Below are the code and all the weights of a small trained network. Each question names an input and a target symbol and asks about switching units off, where a switched-off unit gives its printed mean instead of its output.

import numpy as np


def w(rows, s, z=0):
    codes = np.array(rows[::2]) - 128.0
    scale = np.full(codes.shape[1], s)
    scale[-1] = z or s
    return codes * scale


def f(y):
    return np.maximum(y, 0)


def softmax(a):
    e = np.exp(a - a.max(-1, keepdims=True))
    return e / e.sum(-1, keepdims=True)


def log_softmax(a):
    a = a - a.max(-1, keepdims=True)
    return a - np.log(np.exp(a).sum(-1, keepdims=True))


def net(x, mask):
    ids = ['αβδζμξφψ'.index(c) for c in x.split()]
    T = len(ids)
    res = E[ids] + P[:T]
    u = 0
    for l in range(2):
        r = res
        for j in range(2):
            rows = slice(2 * j, 2 * j + 2)
            q, k, v = (r @ M[l][rows].T for M in (Q, K, V))
            z = softmax(np.where(np.tri(T) > 0, q @ k.T / 2**0.5, -1e9)) @ v
            o = O[l][rows]
            res = res + np.where(mask[u + j], z, o[:, -1]) @ o[:, :-1]
        u += 2
        y = f(res @ A[l][:, :-1].T + A[l][:, -1])
        res = res + np.where(mask[u : u + 8], y, B[l][:, -1]) @ B[l][:, :-1]
        u += 8
    return log_softmax(res[-1] @ U[:, :-1].T + U[:, -1])


Q, K, V, O, A, B = {}, {}, {}, {}, {}, {}
E = w([
[119,18,155,110,155,141,162,147,133],'α',
[150,193,67,4,10,58,144,79,191],'β',
[78,101,181,114,135,181,227,114,132],'δ',
[34,156,160,184,157,147,107,76,91],'ζ',
[178,194,54,116,146,187,96,83,89],'μ',
[159,105,116,143,186,115,58,148,105],'ξ',
[118,141,92,186,140,140,195,91,166],'φ',
[153,98,132,36,152,182,139,95,61],'ψ',
],0.013)
P = w([
[126,36,87,167,129,60,154,52,76],'0',
[179,212,158,122,254,201,130,128,192],'1',
[153,198,184,133,235,185,114,102,173],'2',
[160,163,175,139,224,131,103,76,155],'3',
[190,122,128,168,52,169,152,129,76],'4',
[129,92,104,160,63,125,124,141,71],'5',
[152,159,144,132,59,195,137,118,109],'6',
[132,143,113,119,104,164,111,84,129],'7',
[70,140,131,107,210,149,81,76,160],'8',
[17,85,69,113,93,135,123,142,65],'9',
[93,123,108,100,72,177,94,106,99],'10',
[42,127,121,95,70,193,93,115,112],'11',
[14,102,109,79,169,172,46,52,173],'12',
],0.0066)
Q[0] = w([
[102,139,91,117,90,160,106,67,81],'0.h0',
[164,94,132,172,115,68,109,228,157],'0.h0',
[145,101,108,147,1,113,139,139,50],'0.h1',
[68,73,64,136,133,187,151,72,74],'0.h1',
],0.0075)
K[0] = w([
[178,219,95,9,57,50,131,145,252],'0.h0',
[168,101,128,169,215,230,124,174,54],'0.h0',
[162,253,121,119,171,213,156,69,186],'0.h1',
[80,145,97,56,63,165,135,107,136],'0.h1',
],0.0066)
V[0] = w([
[119,78,138,236,238,150,95,187,50],'0.h0',
[127,125,106,160,174,190,226,92,73],'0.h0',
[111,69,111,113,89,68,122,84,83],'0.h1',
[173,114,119,156,93,1,96,158,167],'0.h1',
],0.0079)
O[0] = w([
[173,128,173,146,74,198,118,70,182,2],'0.h0',
[213,121,180,202,94,60,68,175,213,165],'0.h0',
[150,91,158,137,149,109,108,2,64,147],'0.h1',
[35,72,62,118,64,235,199,21,180,41],'0.h1',
],0.0064,0.0056)
A[0] = w([
[163,137,96,140,157,69,85,84,163,243],'0.n0',
[131,79,105,115,114,85,205,128,116,121],'0.n1',
[103,101,95,161,112,61,178,131,134,128],'0.n2',
[212,32,110,110,203,121,112,108,115,252],'0.n3',
[154,59,90,71,117,98,163,127,102,148],'0.n4',
[115,187,172,163,188,168,105,74,100,217],'0.n5',
[129,184,198,55,237,163,60,99,254,240],'0.n6',
[101,176,106,110,131,146,172,212,172,86],'0.n7',
],0.0066,0.0025)
B[0] = w([
[171,101,80,158,141,171,177,100,111,229],'0.n0',
[153,89,148,153,182,130,127,113,150,174],'0.n1',
[131,147,164,134,131,138,187,79,133,174],'0.n2',
[125,86,134,101,133,175,96,157,140,253],'0.n3',
[151,125,138,94,166,121,121,157,150,189],'0.n4',
[174,91,114,159,88,136,136,134,62,237],'0.n5',
[160,2,112,188,135,152,162,106,162,253],'0.n6',
[178,79,74,163,146,105,147,97,148,158],'0.n7',
],0.0089,0.0057)
Q[1] = w([
[152,234,173,123,7,119,64,211,149],'1.h0',
[163,71,105,167,126,153,150,123,122],'1.h0',
[116,254,171,103,53,148,96,157,138],'1.h1',
[114,82,122,166,136,99,160,153,139],'1.h1',
],0.0082)
K[1] = w([
[235,37,165,200,101,235,210,72,188],'1.h0',
[62,123,58,157,194,162,133,209,130],'1.h0',
[253,20,205,186,32,176,104,39,147],'1.h1',
[70,155,113,92,226,127,94,154,84],'1.h1',
],0.0047)
V[1] = w([
[160,66,106,45,168,158,113,178,221],'1.h0',
[206,170,5,134,133,169,51,109,66],'1.h0',
[131,133,118,14,186,35,161,148,55],'1.h1',
[116,93,159,88,120,207,3,184,30],'1.h1',
],0.006)
O[1] = w([
[113,137,68,72,255,175,143,24,160,173],'1.h0',
[53,139,69,133,92,214,176,216,155,250],'1.h0',
[168,128,110,158,136,127,210,119,58,254],'1.h1',
[195,240,154,89,124,215,117,147,66,140],'1.h1',
],0.0085,0.0063)
A[1] = w([
[211,126,122,79,112,112,57,111,179,189],'1.n0',
[151,113,195,118,183,154,82,160,72,111],'1.n1',
[118,142,111,132,170,193,37,24,251,223],'1.n2',
[160,81,173,143,164,27,57,54,173,199],'1.n3',
[194,137,128,140,2,93,116,207,171,215],'1.n4',
[147,127,62,167,108,47,169,165,116,188],'1.n5',
[191,46,118,181,67,169,111,251,126,143],'1.n6',
[181,120,99,52,122,167,136,198,33,253],'1.n7',
],0.0053,0.0017)
B[1] = w([
[91,100,207,219,86,1,84,141,143,168],'1.n0',
[187,187,181,132,102,180,189,113,125,176],'1.n1',
[107,125,189,78,92,158,72,42,113,211],'1.n2',
[106,185,100,163,209,120,45,178,169,168],'1.n3',
[119,139,138,173,124,89,169,62,40,155],'1.n4',
[125,98,145,116,87,106,96,101,132,209],'1.n5',
[72,193,99,188,111,124,185,113,121,254],'1.n6',
[80,154,156,120,118,66,159,107,226,251],'1.n7',
],0.0074,0.01)
U = w([
[173,118,176,91,168,131,75,48,75,56],'α',
[193,4,69,105,142,133,119,140,84,78],'β',
[225,149,149,155,217,84,62,182,116,203],'δ',
[137,161,208,161,53,73,128,102,87,105],'ζ',
[81,193,41,145,141,191,111,228,204,124],'μ',
[93,88,127,49,50,200,100,67,125,253],'ξ',
[56,121,124,140,161,111,60,143,178,148],'φ',
[255,195,148,106,210,177,136,139,113,108],'ψ',
],0.005,0.0024)

Each question gives the input, a string of symbols that net reads in full, and the target symbol t.
The units are the heads (2 rows each of Q, K, V and O) and the neurons (one row each of A and B). Each row of codes is followed by its name. A weight is (code - 128) times the scale printed after its matrix; where a second scale follows, it is the last column's (O, A, B and U).
mask holds one flag per unit, layer by layer, with each layer's heads first. A switched-off unit (its flag False) gives its mean, the last column of its rows in O or B, instead of its output. The means were averaged over made-up inputs and are rounded, as every weight is.
A unit's drop is (log p(t) with every unit on - log p(t) with that unit switched off) / (log p(t) with every unit on - log p(t) with every unit switched off).
The circuit of an input: a set's keep is (log p(t) with only the set's units on - log p(t) with every unit switched off) / (log p(t) with every unit on - log p(t) with every unit switched off). Starting from the 12 units with the biggest drops (on a tie, the unit counted first), units are removed one at a time, each time the one whose removal leaves the highest keep (on an exact tie, the one counted first), for as long as the keep stays at least 0.8.
circuit, biggest first: the units of the circuit, biggest drop first
unit that matters most: the unit with the biggest drop
top k neurons: the k neurons with the biggest drops, biggest first
top k neurons in layer l: the k neurons of layer l with the biggest drops, biggest first
which heads matter: for each layer, one digit per head in row order, 1 if its drop is at least 0.15 and else 0, layers parted by /
input ξ ξ ξ, target ξ: unit that matters most -> 0.h0
input α ξ α, target α: top 2 neurons -> 1.n2, 0.n6
input μ ξ ζ, target μ: circuit, biggest first -> 1.h0, 0.n6, 1.n2
input β ξ α α ξ β β μ δ, target β: circuit, biggest first -> 1.h1, 0.h0, 1.n6
input ζ ζ ξ δ ζ μ ψ ξ ψ α β ζ φ, target ζ: which heads matter -> 10 / 11
input ψ δ ζ δ α, target δ: circuit, biggest first -> 1.h0, 0.h1
input α φ μ ζ μ φ ξ β ζ α μ δ, target μ: top 2 neurons in layer 0 -> 0.n5, 0.n7
input ζ ζ μ, target ζ: which heads matter -> 00 / 10
input β δ ζ μ φ ξ ξ ξ φ, target μ: circuit, biggest first -> 1.h0, 0.h0, 0.h1, 1.n2
input φ ξ ξ α ζ, target ξ: which heads matter -> 10 / 11
input ψ α ζ, target ψ: which heads matter -> 01 / 01
input α μ μ α, target α: top 3 neurons -> 0.n6, 1.n2, 0.n3
input φ μ ψ ψ, target φ: circuit, biggest first -> 1.h1, 0.n6, 0.h0, 1.n3
input ψ ζ ξ α φ ξ δ ζ μ, target ξ: circuit, biggest first -> 0.h0, 1.h1, 1.n2
input δ ζ ζ μ ξ ξ ξ ξ ξ, target ξ: circuit, biggest first -> 0.h0, 1.n2, 0.h1, 1.h1
input ζ φ α, target ζ: which heads matter -> 00 / 10
input β β ζ, target β: circuit, biggest first -> 1.h1, 0.n5, 0.h0
input φ ζ ψ ζ β ζ α ξ ζ δ α, target ζ: which heads matter -> 10 / 10
input φ φ φ μ, target φ: circuit, biggest first -> 1.h1, 0.h0, 1.n0
input ζ ξ δ δ α φ ξ ψ α, target φ: circuit, biggest first -> 0.h0, 1.h1, 0.n6, 1.n3
input β ζ δ, target ζ: top neuron -> 0.n1
input φ ξ ζ, target φ: top 2 neurons in layer 0 -> 0.n6, 0.n2
input ζ φ ψ, target ζ: which heads matter -> 00 / 10
input μ ξ δ ζ φ μ β ζ ξ, target ζ: which heads matter -> 10 / 10
input ξ δ ψ ξ ξ μ δ ξ ψ, target μ: top neuron -> 0.n6
input ξ δ ζ ζ ψ α ψ β ξ φ ψ φ ξ, target ψ: top 2 neurons -> 0.n7, 0.n0
input ψ ξ φ φ, target ψ: unit that matters most -> 0.n6
input δ μ φ, target δ: which heads matter -> 10 / 10
input ξ δ ψ δ β μ φ ξ ζ ξ ψ μ, target μ: top 2 neurons -> 1.n7, 1.n2
